Each row has a hidden value. The values are split into ranges, and the group after each row names the range that its value falls in. Each part has its own value, ranges and names.
In the rows, 100 means zero.
[120 103  34  80 105 129 121  91  77  85 114 119 115  74  73  92 107 114
 102  84 130  76 107  99 136 115  97  85 102  86  98 112 115 104  86  94
 106  65 120 103 103  96  99 100 108 109  98  97 101  96  55 112 108  94
 101 100  98  99 100 107  96  91  88 103 116 113 102  87  95 101 123 112
 116 100  65  88 102 109 131  99  83  86 106 129 119  87  78  88 121 132
 108  67  62  95 128 106 126 124 100  77  58 101 125 122 123  93  49 118
 109 128 125  67  70  84 138 152 109  77  46  94  46 124 136 102  75  70
 100 108 172 121  97  65  66 100 131 116  83  75  84] : <59>
[102  77   0  93 117 129 107  76  71 100 134 126 102  45  67 103 119 120
  84  69 122  93 106 110 142 114  77  77  80  89 110 123 111  76  71  98
 118  72 134  98  79  88 101 118 125  87  76  87 110 112  60 115  94  69
  93 107 125 121  87  88  89 102 109 102  99  94  96 105 108  99 125  97
  92 100  87 101 107  97  92  95  92  98 104 106 101  83  98 101 108 103
  96  71  90 104 100 109 119 107  84  86  93 112 116 105 100  84  67  93
 112 117  94  67  83 104 150 116  90  66  75 110 125 131 113  78  73  89
 116  42 164 105  74  64  95 121 127 104  64  77  98] : <59>
[115 115  72  89  96 104 112 103  93  88  90 103 111 104  97  94  99  96
 108 100 119 100 104  98  97 100 102 101 130 101  98  97  92 104 108 104
 101  65  89  95 103 111 106  97  87  85 102 115 105  90  56  80  95 123
 118 107  77  91 100 118 123 100  77  82 105 119 130  92  71  88 124 112
 132 109  76  73  82 115 174 108  80  65  95 133 147 103  79  65 103 129
 134  94  55  62 163 108 108 131 128  82  43  62 118 134 143 112  70  58
  94 125 148 108  83  62  91 143 118  97  49  78 147 105 147 126  89  64
  85 131 142 123 112  78  63  83 117 124 103  84  69] : <63>
[111  61   6  96 118 122 104  80  80 108 129 113  91  52  80 106 118 111
  87  81 119  88 102 108 128 104  84  84 104  97 114 113 105  82  88  99
 107  72 122  99  88  91 101 109 105  92  93  95 101 107  58 102  98  94
  95  97 102 102 102 105  91  98 102  97 106  97  91  95  94 107 126 114
 101  96  79 100 119 113  88  80  87 109 111 121  90  72  89 108 117 108
  80  69  91 120  86 109 124 107  74  76  94 136 116 101 106  73  70 101
 118 118 105  56  89 110 156 135  85  48  88 118 115 130 111  74  73  97
 124  88 157 103  77  59 120 140 127  97  55  81 111] : <59>
[105 101  92 100 101 109 105  99  97  98  98 101 101 104 100  96  96  98
 111 105 123  99 104  96  87  99 108 109  83 102  92  89  95 116 112  99
  89  67  79 100 122 113  97  87  86 122 128 114  94  81  50  85 116 146
 106  82  68  95 118 131 102  76  75 102 147 124  95  72  80 108 127 137
 122  93  43  86 121 133 132  69  66  94 114 140 108  65  74 100 130 124
  93  55  66 114 136 107 135 121  82  73  67 127 126 109 133  74  62  93
 120 123 106  54  78  97 155 148  95  68  66 108  80 120 118  87  85  84
 104 140 155 111  86  66  88 112 120 103  80  84 101] : <59>
[ 79  68  88 117 112 102  74  83 104 119 112  97  80  81 104 113 106  94
  83  93  92 112 103 108 104  94  83  96 101 108 106 100  84  94  98 103
 104  66 103  98  95  96 100 102 104 108  96  96  97 101  56 110 106  93
  93  94  98 107 107  95  84  92 108 113 106  92  80  95 108 113 122 106
  84  91  97 121 125  98  45  74 105 133 109  91  57  82 109 140 115  86
  68  82 122 146  71 107 108  78  65  93 158 141 102  72  68  70 104 138
 121  92  57  62 111 144 144  70  70  65 131 142 115 112  74  63  95 120
 134 131 104  77  78  98 136 131  97  69  74 109 149] : <63>
[ 91 109 125 101  97  96 102 104 105 100  97  95  98  98 103 102 102  99
  97  97  84 102 103 105 107  98  89  93 118 100 107 104  93  90  92 105
 114  65 109  94  85  91 109 114 107  72  78  98 112 116  56 103  79  59
 101 123 127  96  78  80 111 127 115  87  50  87 121 128 112  89 124  68
  94 112 134 109  67  70 102 131 128  87  83  68 103 145 119  82  65  82
 120 145 116  66 158 107  66  91 126 129 105  51  73 100 101 140 141  95
  76  81 110 144 116  88  36  61 112 142 120  81 122  79  85 116 119 107
  81  49  50 102 115 133  98  72  83 104 125 113  90] : <62>
[ 89  85  95 117 110 103  88  90 107 104 103 100  94  98 104 105 100 102
  94  96  89  99 105 102  99 102  97  93 115  94  98 104 112 109  90  92
 101  67 112 108 102  94  93  99 115 128  99  85  91 100  46 129 116  84
  86  87 112 116 109  85  67  89 112 129 116  85  71  93 125 118 124  95
  68  88  99 121 124  93  27  74 108 147 110  81  56  81 116 152 113  83
  62  78 130 152 102 108 103  75  64 101 152 152  94  74  53  69 106 142
 117  90  61  67 111 139 121  61  70  87 138 135 105 106  58  57  98 121
 122  87  87  79  83 115 123 117  89  71  83 109 134] : <63>
[ 91  89  83 105 106 107 104  95  97 104 106 105 100  96 101  99 102 101
  97 100 112  97 107  98  98 105 103 104 157  96  92 110 109 118  97  91
  94  73 105 107 110 102  90  89 102 139 113  95  88  85  56 112 124 113
  92  79  87 111 121 110  73  73  90 125 147 106  66  79 110 120 121 126
  90  85  66 109 138 116  66  64  84 124 117 115  68  59  92 137 135 106
  66  53  96 146 114 105 136  94  61  79 106 150 126  85  74  57  68 117
 123 113  65  42  90 128 163 109  77  70  94 134  88 124  89  63  83 106
 124 200 142  96  81  91 109 127 113  74  66  89 121] : <59>
[ 93 152 177  97  81  81 109 132 120  86  61  88 116 151 132  83  80  92
 127 129  92 108 107  83  66 100 134 121 102  98  78  80 109 136 113  92
  84  67  81 107 129 114  90  84  93 128 124 104  91  80  63 100 117 122
 102  88  89 101 111 112  92  89  88 107 116 106  94  93  98 102 124 104
 101 101  93  94 100  99 113 107 102  94  95 102 108 124 107  91  91 101
 110 107 106  82 200 107  87  99 113 113  95  63  86 105  95 122 109  96
  83  91 113 148 108  87  47  75 117 141 113  77 107  83  98 124 117  97
  75  54  52 106 122 137  89  61  80 109 129 114  76] : <63>
[ 86  51  72 121 120 107  74  75  98 125 127  99  75  62 107 118 114  90
  69  85  99 113 104 116 116  88  69  94 115 112 117 106  66  77  98 115
 109  71 104  90  84 107 108 108  98  76  90 102 108 106  42  95  93  93
  99 101 104  96 100 100 101  94 103  99 102  98  93 102 102 105 122 102
  92  95  95 108 119 105  75  82 105 122 106 100  75  81 101 115 111  95
  78  79 101 134  51 109 110  85  66  91 126 146 104  83  77  71  94 125
 122  98  71  71 103 132 142  83  70  72 119 137  66 117  76  65  85 117
 128 139 114  79  73  92 132 139 104  67  59 100 136] : <59>
[ 66 120 187 123  91  72  83 110 134 116  78  73  92 138 141 105  82  71
  97 126  83 121 105 100  66  81 105 125  49 120  92  77  62 115 114 107
  92  95  67  95 122 119 106  89  82  96 121 115 101  86  54  83 103 121
 109 100  86  91 102 109 105  94  91  97 103 107 104  97  98  98 123  97
 104 102 109  97  89  92  97 102 109  96 100  86 102 117 107 101  94  89
 104 121 115  97 165 108  86  89 104 115 119  86  84  92  84 104 131 116
  89  86  86 118 118 115  49  55  95 143 134 100  50  71  68 103 125 119
  94  57  38  83 107 161 112  78  72  87 123 130 120] : <62>
[140 101  35  74 100 129 129  96  69  74 110 120 121  72  56  83 108 131
 115  83 119  57 104  94 124 123 109  87 119  75  97 118 146  96  82  82
 101  72 129 110  94  82  92 105 118 118  90  86  95 107  55 120 106  79
  92  99 109 107  99  92  92  96 106 106 100  98  96  96 102 103 122 104
 105  99  91  97 102 105 100 102  93  94 102 112 111  97  90  89 117 116
 109  89  75  98 159 109 114 102 103  85  69  95 117 118 128 100  74  73
 103 121 127  87  77  80 120 149 110  81  56  86 121 113 140 108  83  72
  94  96 143 118 100  47  68 108 131 125  86  69  67] : <63>
[108  99  59  87 102 120 108  88  91  85 108 107 106  87  84  98 104 109
 102  88 127  92 105 101  98 105  97  96  75 102  96  97  91 110 102  98
 100  65  97 102 112 103 104  90  94 110 113 107  97  84  53  96 111 115
 112  96  76  95 112 116 108  81  76 105 128 119 102  76  85 101 123 124
 125  95  65  91 106 124 138  88  74  73 109 129 122  70  72  98 129 123
 106  70  59 104 129 102 129 123  98  70  57 125 142 117 116  91   0  87
 111 135 114  63  65  91 158 163 105  76  46 104 106 121 130  92  81  78
 107 141 182 120  93  55  68 124 126 109  78  76  97] : <59>
[ 88 109 106 103 103  99 102  99 102 109 104 104 100  86  98  99 103 105
  98 101  77  81 106 104 114 107  94  88 103  93 104 113 112  90  80  94
 110  66 128 103  87  83  98 113 126 106  77  81 103 119  56 129  96  46
  84 109 139 111  88  66  79 112 131 112  64  73  89 135 135 103 125  68
  62 101 147 122  94  69  37 104 132 125  94  54  73 130 133 115  78  71
  89 133 145 111 151 106  70  72  97 116 148  97  73  77  64 115 136 128
  91  69  69 123 126 115  65  47  95 127 138 110  90  90  69  96 111 117
  96 119  56  86 104 141 120  86  82  90 110 115 113] : <62>
[ 67  86 148  50 105  79  69  98 119 122 102  85  86 106 129 109  96  81
  82 106  77 131 103 107  95  86  94 107  71 113 105  93  77  96 104 107
 100  62  94  95  96 106 104 102 101  96  98 100  99 101  59 104  99  89
  95 101 109 104  97  91  90 102 111 106  91  88  88 106 117 105 119  89
  84  97 116 115 106  85  55  96 117 125 100  59  71 108 117 126  91  75
  77 121 135 122 103 109  89  70  85 116 148 114  85  72  61  94 136 140
 101  76  57 105 123 129  88  41  80 117 155 129 131  87  59  80 113 128
 113  24  48  68  95 141 133 105  73  73 102 127 140] : <62>
[120 132  70  79  91 113 127 111  87  82  90 119 124  99  85  84  96 112
 115 103 122  82 108  93 102 113 109 102  69  88  92 104 112 112  87  94
 102  68 109 102 108 106  97 101 105 100 102 101 104  96  58  99 101  94
 100 101 101  93  94 109 101  98  90  91 102 112 113  94  84  89 123  97
 118 107  78  77  86 104 153 120  90  67  96 110 136 109  88  59  90 120
 127  90  64  61 172 105 103 124 122  90  52  47  98 130 132 120  66  58
  79 117 144 120  81  63  90 130 123 114  64  55  74 118 129 126  94  71
  79 128 122 128 114  94  67  66 114 131 109  82  47] : <63>
[107 108 101  96 100  96 102 108  99 102 103  97  98 107 109 100  97  91
  97 109 121 110 103 101  93  89  99 112  94 108 102  87  77  98 117 112
  97  70  71  91 105 123 108  94  72  76 116 129 109  87  51  61  94 140
 116 101  71  82 100 134 128  99  74  78 119 130 126  92  61  89 123 123
 141 105  66  71  92 124 174  97  72  66 100 143 141  94  71  62 108 127
 125  79  55  68 148 110 113 127 117  81  42  78 119 131 149 107  64  68
  99 126 133 104  81  73 113 147 113  86  62  76 124 111 131 116  89  82
  95  88 120 117 102  79  82  97 119 117  98  90  66] : <59>
[112 111 138  89  92  94 103 111 100  97  90  97 101 111 102  99  98 100
 103 104  94 104  99 100 101  94  94 101 118 105 107 100  88  86 109 110
 103  72  90  92  87 102 110 105  87  64  97 110 111 100  56  75  78 105
 117 117  94  87  84 104 137 121  95  72  71 108 136 116  82  78 121  90
 118 114 123  82  60  97 156 129 104  64  82 107 138 135  93  51  78 107
 142 140  86  50 170 109  79 112 142 115  60  49  93 123 144 145 120  64
  78  97 144 149 100  60  45 125 129 121  79  56 127  79 126 140 111  86
  74  46  74 108 123 101  86  79  96 117 125 100  75] : <62>
[108 143 161  84  78  80 114 126 109  82  68  92 109 145 106  87  85  98
 126 122  88  99 103  85  74 102 124 114 103  97  85  90 114 122 109  93
  89  71  89 105 114 103  97  91  96 115 110 103  95  93  63  98 105 108
 103  98  93  98 101 101 105 100 105  98  98 102 110 103  97  94 122 103
 105 105 106  95  81  94 102 122 109  88  90  94 115 125 104  83  78  99
 124 138  99  68 200 105  78 103 128 115  84  55  87 104 111 129 118  81
  78  90 121 148 106  81  32  91 122 140 100  66 119  75 107 133 120  95
  71 111  53 111 126 127  81  56  85 118 127 112  68] : <63>
[ 57  80 130 133 110  85  67  83 120 129 109  85  79  90 140 119  97  76
  67 105  98 136 107 116  88  81  74 107  93 126 105  87  42  94 107 117
 108  69  83  87 101 119 112 100  86  75  98 111 110  98  57  90  97  96
 108 107 104  94  96  99 101  98  97 100  97 100 102 103 109 102 120  93
  95 100 106 106 101  88  85  99 104 111 103  85  79 106 113 124  95  90
  83  95 126 124 106 108  97  82  80 111 142 108  86  79  63  91 113 128
 106  79  66  89 111 131  99  46  75 110 154 127  89  97  59  69 108 127
 114  57  77  76  90 138 134  98  78  70  88 125 145] : <63>
[ 75 126 172 119  91  78  89 119 123 108  82  86 103 126 137  99  86  77
 102 119  85 118 109  98  85  92 106 120  96 108  92  87  77 117 102 104
  99  65  91  97 114 115 103  98  99  99 102 102 106  98  59 100 103  89
 101 102 110  97  93  94  90 102 102 102  89  99 101 108 113  97 124  82
  93 103 109 105  82  76  87 123 115 102  95  72  99 133 121  99  77  83
 110 121 128  79 168 108  75  85 105 128 132  54  69  89  76 125 134 110
  79  75  91 137 120 104  48  33  95 148 138  90  72  80  68 103 124 108
  86 112  34  91 114 170 111  61  66  93 127 129  97] : <62>
[102  73  48 100 114 113  95  82  86 109 119 107  92  72  98 105 110 103
  89  91 118  95 103 104 111 101  93  98 100  99 103 105 104  95 100  97
  99  74 104 104  95  99  96 100 101 110 109  97  92  94  56 103 110 114
  94  85  92 106 119 107  98  82  94 112 132 105  81  88  97 114 129 125
  99  92  67 104 131 131  85  65  85 113 115 123  84  61  95 125 133 108
  73  57  91 135  83 109 130 102  68  73 103 150 120  89  93  59  70 119
 126 116  79  52  90 123 157 124  79  55  87 123 111 127  99  70  75 101
 124 113 147  94  79  65 114 136 119  85  65  90 120] : <59>
[137 137  86  72  92 104 132 121  89  70  80 109 123 125  80  78  94 120
 135 108 106  74 102  83  99 119 130  98 101  79  86 107 176 115  98  85
  89  83 108 113 109  89  90  92 109 127 105  94  91  98  53 106 108 107
  97  92  99 102 103 101 100 100 101  99 102 102 102 106  93  96 120 103
 111 103  98  91  90 106 123 108  99  88  96 111 116 111  90  77  93 109
 126 105  81  74 200 109  92 117 126 104  62  70 106 124 132 115  98  59
  87 126 135 126  88  63  71 137 126 107  66  64  64  96 127 138 109  78
  75 200 108 126 118  89  69  71 112 133 132  87  48] : <63>
[ 82  87 131 114 102  83  88 104 107 110 100  90  91 103 117 104 101  89
 101  97  76 105  98 100 109  95 100  98 105 103 102 101 111  90  95  99
 100  71 109 102  87  96  94 107 110 100  88  87  98 114  59 119  98  77
  84 102 120 111  94  79  84 113 126 104  78  78  83 118 122 108 130  84
  73  97 133 124 102  81  33 103 124 134  97  67  64 114 127 114  82  66
  79 123 147 117 120 109  74  65  88 120 159 102  72  73  77 106 143 130
  98  68  72 121 133 126  88  42  83 111 155 113  70  92  63  89 115 128
 103  66  36  76  92 130 136  98  77  83 115 123 117] : <62>
[ 97 133 165 104  89  88  90 107 119  95  82  86  98 125 110  98  92  92
 102 107  73 111 102 102  83  98  99 101 130 108  97  98  82 106 106 101
 104  71  99  98 104  93 110  99 101  94  93  99 103 100  69 107  93  72
 111 119 116 100  89  82 106 110 110  99  74  90 116 110 119  89 121  75
  90 107 148 108  68  76  63 141 127 100  85  65 108 144 114 103  73  87
 114 159 130  78 167 105  69  85 131 134 123  73  80  92  91 120 133 109
  73  78  96 138 113  96  16  71 111 149 125  90  86  62  79 126 125 109
  83  18  67  99 124 139  91  78  73  98 128 120 105] : <62>
[111 134 137  90  84  94 114 120 108  86  78  99 114 128  94  86  91 102
 117 108  97  98 104  86  91 103 111 104 106  99  94  96 101 109 103 100
  99  64  93  99 106 103 102 102  98  93 100 103 105 101  48  93  92  90
 108 112  96  93  91  97 113 109  96  89  77 103 123 111  94  84 122  85
  99 111 117  85  70  87 139 132 105  73  86  92 135 135 100  59  75 101
 143 130  88  53 199 107  79 113 141 122  75  39  86 116 120 137 114  73
  71  93 133 139 100  72  39 102 132 137  89  63 118  81 113 137 115  85
  67 106  72 113 123 127  74  52  91 120 131 103  69] : <63>
